Below is a small trained network, with its code and all its weights. Each question gives an input and a class and asks what happens when units are switched off, that is, made to give their printed mean instead of their output.

import numpy as np


def w(rows, s, z=0):
    codes = np.array(rows[::2]) - 128.0
    scale = np.full(codes.shape[1], s)
    scale[-1] = z or s
    return codes * scale


def f(y):
    return y / 2 * (1 + np.tanh(0.7978845608 * (y + 0.044715 * y**3)))


def log_softmax(a):
    a = a - a.max(-1, keepdims=True)
    return a - np.log(np.exp(a).sum(-1, keepdims=True))


def net(x, mask):
    res = np.array(x, float).reshape(1, 7) / 4 @ E
    y = f(res @ A[0][:, :-1].T + A[0][:, -1])
    res = res + np.where(mask, y, B[0][:, -1]) @ B[0][:, :-1]
    return log_softmax(res[-1] @ U[:, :-1].T + U[:, -1])


A, B = {}, {}
E = w([
[186,145,135,56,78,96,136],'x0',
[175,49,122,113,118,202,94],'x1',
[174,193,48,170,148,154,62],'x2',
[161,108,114,170,130,62,29],'x3',
[165,165,177,113,104,172,19],'x4',
[230,125,171,255,70,104,147],'x5',
[179,142,137,60,179,87,141],'x6',
],0.0096)
A[0] = w([
[139,62,233,119,139,232,197,203],'N1',
[98,94,2,180,189,147,91,254],'N2',
[191,216,131,166,144,65,147,186],'N3',
[187,231,32,144,168,115,82,155],'N4',
[111,30,117,133,149,213,146,248],'N5',
[141,238,58,160,193,90,100,198],'N6',
[207,113,109,93,57,125,43,240],'N7',
[147,158,145,185,203,122,115,159],'N8',
[37,106,122,168,153,107,214,227],'N9',
[200,43,183,105,101,65,105,145],'N10',
[134,67,134,110,88,31,118,156],'N11',
],0.0078,0.0041)
B[0] = w([
[153,131,227,168,72,165,195,238],'N1',
[14,42,1,94,117,173,24,246],'N2',
[189,132,101,184,186,79,178,211],'N3',
[98,109,90,184,211,205,114,230],'N4',
[106,37,214,112,49,179,132,231],'N5',
[109,145,79,160,202,151,128,224],'N6',
[209,109,153,53,188,127,50,243],'N7',
[61,86,166,243,192,120,19,171],'N8',
[67,160,88,204,19,74,220,255],'N9',
[192,75,137,134,104,27,78,209],'N10',
[193,102,94,81,130,39,108,186],'N11',
],0.007,0.0084)
U = w([
[122,88,111,67,146,198,108,150],'0',
[91,117,239,166,73,172,153,136],'1',
[61,246,153,68,155,130,113,249],'2',
[110,116,109,161,208,110,107,83],'3',
[79,115,145,96,105,36,192,67],'4',
[179,188,80,139,99,113,219,99],'5',
[28,99,77,151,76,100,127,85],'6',
[179,83,188,96,148,53,80,175],'7',
],0.011,0.0018)

Each question gives the input, the list of numbers given to net, and the class t.
The units are the neurons (one row each of A and B). Each row of codes is followed by its name. A weight is (code - 128) times the scale printed after its matrix; where a second scale follows, it is the last column's (A, B and U).
mask holds one flag per neuron, in row order. A switched-off neuron (its flag False) gives its mean, the last column of its row in B, instead of its output. The means were averaged over made-up inputs and are rounded, as every weight is.
A unit's drop is (log p(t) with every unit on - log p(t) with that unit switched off) / (log p(t) with every unit on - log p(t) with every unit switched off).
The circuit of an input: a set's keep is (log p(t) with only the set's units on - log p(t) with every unit switched off) / (log p(t) with every unit on - log p(t) with every unit switched off). Starting from all 11 units, units are removed one at a time, each time the one whose removal leaves the highest keep (on an exact tie, the one counted first), for as long as the keep stays at least 0.8.
units of the circuit, in order: the units of the circuit, biggest drop first
most important unit: the unit with the biggest drop
top k neurons: the k neurons with the biggest drops, biggest first
drop of u: that unit's drop, to one decimal
input [0,5,3,6,-8,-4,7], class 0: units of the circuit, in order => N9; N2
input [4,5,-4,-2,4,-3,-1], class 1: most important unit => N1
input [4,-8,-2,-5,8,3,-1], class 5: units of the circuit, in order => N3; N5
input [0,7,2,-3,-5,5,6], class 1: units of the circuit, in order => N1; N5
input [-2,-7,7,-7,-2,8,1], class 3: top 4 neurons => N8; N4; N6; N1
input [3,-3,3,1,2,-2,-7], class 2: units of the circuit, in order => N5; N10; N9
input [4,-8,-4,5,3,-6,-2], class 2: top 3 neurons => N10; N5; N9
input [-8,6,-1,-4,-5,-2,3], class 1: top 2 neurons => N1; N5
input [-2,-2,-1,-8,0,0,7], class 1: top 2 neurons => N1; N11
input [4,-7,-7,8,-3,8,-4], class 7: top 2 neurons => N10; N11
input [1,3,-4,-4,4,-3,4], class 1: top 2 neurons => N1; N2
input [-1,7,-3,1,8,0,-1], class 7: top 3 neurons => N7; N10; N9
input [-1,3,-4,1,7,-4,1], class 7: top 2 neurons => N2; N9
input [4,-3,-2,7,5,-6,-6], class 7: units of the circuit, in order => N7
input [-8,1,8,-3,-1,-6,0], class 6: top 2 neurons => N2; N7
input [0,7,-2,-3,4,-6,-5], class 1: top 2 neurons => N1; N5
input [-2,-1,4,-4,5,8,6], class 3: drop of N8 => 0.1
input [-7,1,-6,-6,2,-6,4], class 1: drop of N8 => 0.0
input [-4,6,-1,-7,-5,0,-3], class 1: drop of N1 => 0.2
input [-7,3,-3,0,-2,2,-5], class 1: units of the circuit, in order => N1
